Here is a tiny trained network, its code and every weight. The questions are about switching its units off for an input and a class, where a switched-off unit gives its printed mean instead of its output.

import numpy as np


def w(rows, s, z=0):
    codes = np.array(rows[::2]) - 128.0
    scale = np.full(codes.shape[1], s)
    scale[-1] = z or s
    return codes * scale


def f(y):
    return np.maximum(y, 0)


def log_softmax(a):
    a = a - a.max(-1, keepdims=True)
    return a - np.log(np.exp(a).sum(-1, keepdims=True))


def net(x, mask):
    res = np.array(x, float).reshape(1, 8) / 4 @ E
    y = f(res @ A[0][:, :-1].T + A[0][:, -1])
    res = res + np.where(mask, y, B[0][:, -1]) @ B[0][:, :-1]
    return log_softmax(res[-1] @ U[:, :-1].T + U[:, -1])


A, B = {}, {}
E = w([
[222,67,118,154],'x0',
[94,59,49,93],'x1',
[131,122,150,34],'x2',
[135,87,77,107],'x3',
[63,160,102,96],'x4',
[195,172,148,94],'x5',
[151,223,3,104],'x6',
[176,136,108,90],'x7',
],0.011)
A[0] = w([
[122,197,39,78,56],'N1',
[92,156,118,156,85],'N2',
[85,136,159,117,88],'N3',
[122,37,123,164,131],'N4',
[124,114,161,82,110],'N5',
[93,161,120,171,58],'N6',
[104,79,69,139,66],'N7',
[147,123,122,96,35],'N8',
[121,155,118,150,59],'N9',
[163,161,116,172,50],'N10',
[136,167,4,56,46],'N11',
[100,102,54,171,128],'N12',
[88,57,40,146,68],'N13',
[97,135,149,93,59],'N14',
[109,89,133,150,159],'N15',
[204,119,167,165,108],'N16',
[129,125,129,114,43],'N17',
[90,134,144,117,26],'N18',
[104,105,86,186,64],'N19',
[218,159,154,105,82],'N20',
[96,157,117,206,69],'N21',
[188,167,133,103,87],'N22',
[79,163,175,20,79],'N23',
[92,148,140,114,60],'N24',
[128,134,126,129,93],'N25',
[88,155,113,205,82],'N26',
[127,128,127,132,98],'N27',
[95,127,125,120,74],'N28',
[124,140,214,92,168],'N29',
[141,122,115,146,118],'N30',
[87,169,161,108,10],'N31',
[148,118,95,135,35],'N32',
[129,159,74,93,16],'N33',
[106,88,88,132,56],'N34',
[209,139,130,136,63],'N35',
[104,172,105,153,35],'N36',
[84,132,137,116,34],'N37',
[104,89,102,132,83],'N38',
[126,107,128,93,69],'N39',
],0.014,0.011)
B[0] = w([
[53,164,8,195,229],'N1',
[78,150,166,133,151],'N2',
[118,91,174,127,151],'N3',
[179,114,130,28,184],'N4',
[150,63,99,162,152],'N5',
[125,180,194,124,149],'N6',
[146,121,148,63,161],'N7',
[149,160,105,165,133],'N8',
[139,154,132,136,136],'N9',
[182,137,123,189,149],'N10',
[109,149,13,97,247],'N11',
[114,174,146,44,186],'N12',
[144,90,156,2,186],'N13',
[105,89,135,116,140],'N14',
[145,113,183,80,167],'N15',
[215,110,121,147,187],'N16',
[131,114,125,137,128],'N17',
[97,117,143,131,133],'N18',
[161,180,153,60,153],'N19',
[136,114,86,222,184],'N20',
[143,188,221,116,163],'N21',
[140,114,97,206,172],'N22',
[42,45,80,191,192],'N23',
[62,135,158,129,141],'N24',
[121,134,126,114,128],'N25',
[138,212,214,91,168],'N26',
[126,144,128,126,128],'N27',
[60,138,157,112,136],'N28',
[110,45,133,193,200],'N29',
[161,145,129,107,141],'N30',
[35,135,122,165,145],'N31',
[179,167,123,91,135],'N32',
[99,109,49,169,164],'N33',
[139,103,160,90,146],'N34',
[222,117,105,116,166],'N35',
[122,199,159,153,147],'N36',
[76,121,147,121,135],'N37',
[136,103,144,107,146],'N38',
[164,110,87,130,136],'N39',
],0.0072,0.016)
U = w([
[69,255,198,158,87],'0',
[108,134,176,167,202],'1',
[155,103,179,123,139],'2',
[196,138,88,196,83],'3',
[30,84,154,181,76],'4',
[120,126,128,30,85],'5',
[64,219,15,133,95],'6',
[114,101,98,155,246],'7',
],0.01,0.011)

Each question gives the input, the list of numbers given to net, and the class t.
The units are the neurons (one row each of A and B). Each row of codes is followed by its name. A weight is (code - 128) times the scale printed after its matrix; where a second scale follows, it is the last column's (A, B and U).
mask holds one flag per neuron, in row order. A switched-off neuron (its flag False) gives its mean, the last column of its row in B, instead of its output. The means were averaged over made-up inputs and are rounded, as every weight is.
A unit's drop is (log p(t) with every unit on - log p(t) with that unit switched off) / (log p(t) with every unit on - log p(t) with every unit switched off).
The circuit of an input: a set's keep is (log p(t) with only the set's units on - log p(t) with every unit switched off) / (log p(t) with every unit on - log p(t) with every unit switched off). Starting from the 12 units with the biggest drops (on a tie, the unit counted first), units are removed one at a time, each time the one whose removal leaves the highest keep (on an exact tie, the one counted first), for as long as the keep stays at least 0.8.
units of the circuit, in order: the units of the circuit, biggest drop first
top k neurons: the k neurons with the biggest drops, biggest first
drop of u: that unit's drop, to one decimal
input [0,-8,8,2,1,-8,1,4], class 4: top neuron	[N23]
input [8,-6,2,2,5,-7,-3,4], class 2: units of the circuit, in order	[N1 N11]
input [0,-7,-6,-8,7,6,1,6], class 3: units of the circuit, in order	[N20 N22 N10]
input [7,-1,5,-5,1,-3,1,-1], class 2: top 4 neurons	[N1 N11 N23 N33]
input [5,-1,-4,-8,1,-6,1,6], class 2: units of the circuit, in order	[N1 N11]
input [3,2,6,-7,2,4,-7,-7], class 4: top 2 neurons	[N29 N23]
input [7,5,-4,5,-5,6,5,-6], class 5: top 2 neurons	[N13 N12]
input [0,-7,7,3,2,0,3,-4], class 4: top 2 neurons	[N11 N23]
input [-6,-7,8,4,-7,-3,3,0], class 4: top 2 neurons	[N23 N11]
input [-7,-3,-4,-5,5,1,5,1], class 0: top 3 neurons	[N26 N21 N6]
input [1,7,-4,-8,7,0,-5,-4], class 5: drop of N19	0.0
input [1,2,-6,-5,-8,-4,3,-5], class 0: drop of N26	0.1
input [-3,-3,3,-6,-3,1,-3,-3], class 4: drop of N29	0.2
input [-7,-8,0,-8,-5,-2,-4,2], class 4: units of the circuit, in order	[N29]
input [2,8,5,-3,-5,-3,-6,-5], class 2: drop of N29	0.2
